Here is a tiny trained network, its code and every weight. The questions are about switching its units off for an input and a target symbol, where a switched-off unit gives its printed mean instead of its output.

import numpy as np


def w(rows, s, z=0):
    codes = np.array(rows[::2]) - 128.0
    scale = np.full(codes.shape[1], s)
    scale[-1] = z or s
    return codes * scale


def f(y):
    return y / 2 * (1 + np.tanh(0.7978845608 * (y + 0.044715 * y**3)))


def softmax(a):
    e = np.exp(a - a.max(-1, keepdims=True))
    return e / e.sum(-1, keepdims=True)


def log_softmax(a):
    a = a - a.max(-1, keepdims=True)
    return a - np.log(np.exp(a).sum(-1, keepdims=True))


def net(x, mask):
    ids = ['δθλξφψ'.index(c) for c in x.split()]
    T = len(ids)
    res = E[ids] + P[:T]
    q, k, v = (res @ M[0].T for M in (Q, K, V))
    z = softmax(np.where(np.tri(T) > 0, q @ k.T / 2**0.5, -1e9)) @ v
    res = res + np.where(mask[0], z, O[0][:, -1]) @ O[0][:, :-1]
    y = f(res @ A[0][:, :-1].T + A[0][:, -1])
    res = res + np.where(mask[1:17], y, B[0][:, -1]) @ B[0][:, :-1]
    return log_softmax(res[-1] @ U[:, :-1].T + U[:, -1])


Q, K, V, O, A, B = {}, {}, {}, {}, {}, {}
E = w([
[40,84,177,45],'δ',
[140,197,168,37],'θ',
[5,14,60,201],'λ',
[120,148,111,166],'ξ',
[189,165,65,225],'φ',
[80,125,64,203],'ψ',
],0.011)
P = w([
[57,247,113,16],'0',
[233,43,90,95],'1',
[62,97,203,252],'2',
[113,219,129,139],'3',
[200,77,112,164],'4',
[39,81,216,249],'5',
[122,198,108,173],'6',
[221,95,126,156],'7',
[42,84,219,250],'8',
[123,190,99,189],'9',
[219,93,150,126],'10',
],0.012)
Q[0] = w([
[131,133,19,92],'head 0',
[74,112,160,255],'head 0',
],0.011)
K[0] = w([
[157,119,187,252],'head 0',
[76,155,58,127],'head 0',
],0.012)
V[0] = w([
[162,190,246,104],'head 0',
[200,180,92,158],'head 0',
],0.011)
O[0] = w([
[178,230,224,254,122],'head 0',
[137,251,35,174,2],'head 0',
],0.0079,0.0036)
A[0] = w([
[115,73,146,148,131],'neuron 0',
[176,86,86,112,50],'neuron 1',
[200,182,63,147,140],'neuron 2',
[99,107,79,151,84],'neuron 3',
[89,143,156,102,164],'neuron 4',
[196,136,89,5,2],'neuron 5',
[157,107,53,169,130],'neuron 6',
[101,112,140,191,197],'neuron 7',
[122,65,136,149,216],'neuron 8',
[158,86,137,91,129],'neuron 9',
[93,133,143,157,60],'neuron 10',
[82,151,162,95,163],'neuron 11',
[216,192,144,111,206],'neuron 12',
[138,80,175,159,101],'neuron 13',
[108,147,41,89,229],'neuron 14',
[122,114,149,113,102],'neuron 15',
],0.014,0.0066)
B[0] = w([
[182,164,154,110,212],'neuron 0',
[131,168,171,149,157],'neuron 1',
[115,83,202,82,185],'neuron 2',
[85,123,154,151,162],'neuron 3',
[121,123,93,149,186],'neuron 4',
[126,170,1,129,150],'neuron 5',
[108,143,87,45,184],'neuron 6',
[87,149,75,91,227],'neuron 7',
[207,138,99,67,254],'neuron 8',
[42,151,144,212,174],'neuron 9',
[72,163,172,170,150],'neuron 10',
[116,122,63,124,195],'neuron 11',
[153,96,95,114,191],'neuron 12',
[210,108,153,157,204],'neuron 13',
[176,129,198,217,209],'neuron 14',
[108,123,142,128,147],'neuron 15',
],0.0098,0.0099)
U = w([
[177,151,42,85,132],'δ',
[158,4,85,139,62],'θ',
[165,92,226,114,143],'λ',
[116,126,173,195,84],'ξ',
[123,149,140,134,137],'φ',
[66,135,131,96,253],'ψ',
],0.013,0.0018)

Each question gives the input, a string of symbols that net reads in full, and the target symbol t.
The units are the heads (2 rows each of Q, K, V and O) and the neurons (one row each of A and B). Each row of codes is followed by its name. A weight is (code - 128) times the scale printed after its matrix; where a second scale follows, it is the last column's (O, A, B and U).
mask holds one flag per unit, heads first, then neurons. A switched-off unit (its flag False) gives its mean, the last column of its rows in O or B, instead of its output. The means were averaged over made-up inputs and are rounded, as every weight is.
A unit's drop is (log p(t) with every unit on - log p(t) with that unit switched off) / (log p(t) with every unit on - log p(t) with every unit switched off).
The circuit of an input: a set's keep is (log p(t) with only the set's units on - log p(t) with every unit switched off) / (log p(t) with every unit on - log p(t) with every unit switched off). Starting from the 12 units with the biggest drops (on a tie, the unit counted first), units are removed one at a time, each time the one whose removal leaves the highest keep (on an exact tie, the one counted first), for as long as the keep stays at least 0.8.
circuit, biggest first: the units of the circuit, biggest drop first
most important unit: the unit with the biggest drop
k most important neurons: the k neurons with the biggest drops, biggest first
drop of u: that unit's drop, to one decimal
input δ θ φ δ δ δ ψ δ δ ψ θ, target θ: 3 most important neurons	neuron 12; neuron 0; neuron 14
input φ δ ψ δ θ θ, target ψ: circuit, biggest first	neuron 14; head 0; neuron 13
input δ ψ δ δ δ ψ, target λ: circuit, biggest first	head 0; neuron 13
input φ δ θ, target ψ: most important unit	neuron 8
input φ φ θ φ ξ ξ θ, target λ: circuit, biggest first	head 0; neuron 2; neuron 7
input φ λ φ δ θ ξ θ λ ξ, target ψ: circuit, biggest first	head 0; neuron 7; neuron 14; neuron 8
input ψ ψ δ θ λ, target δ: circuit, biggest first	neuron 8; neuron 6
input φ ξ ψ δ δ θ δ δ λ, target ψ: 2 most important neurons	neuron 7; neuron 10
input ψ ξ λ θ θ φ φ, target λ: circuit, biggest first	neuron 2; neuron 11
input δ φ ψ λ λ δ θ ξ ψ, target λ: 2 most important neurons	neuron 13; neuron 0
input ξ ψ θ ξ λ, target δ: 2 most important neurons	neuron 6; neuron 8
input φ θ θ φ λ θ δ δ ψ, target ψ: 2 most important neurons	neuron 7; neuron 14
input φ θ δ, target ψ: 2 most important neurons	neuron 14; neuron 7
input λ ψ θ ψ δ ψ ψ δ θ, target θ: most important neuron	neuron 11
input δ ψ λ δ θ δ δ θ λ ψ, target θ: 2 most important neurons	neuron 14; neuron 10
input θ φ φ δ ψ λ φ ξ θ, target ξ: drop of neuron 8	0.2
input ψ δ λ δ δ ψ δ ξ δ, target δ: drop of neuron 10	0.0
input δ ξ δ λ ψ δ φ ξ φ, target λ: drop of neuron 0	0.1
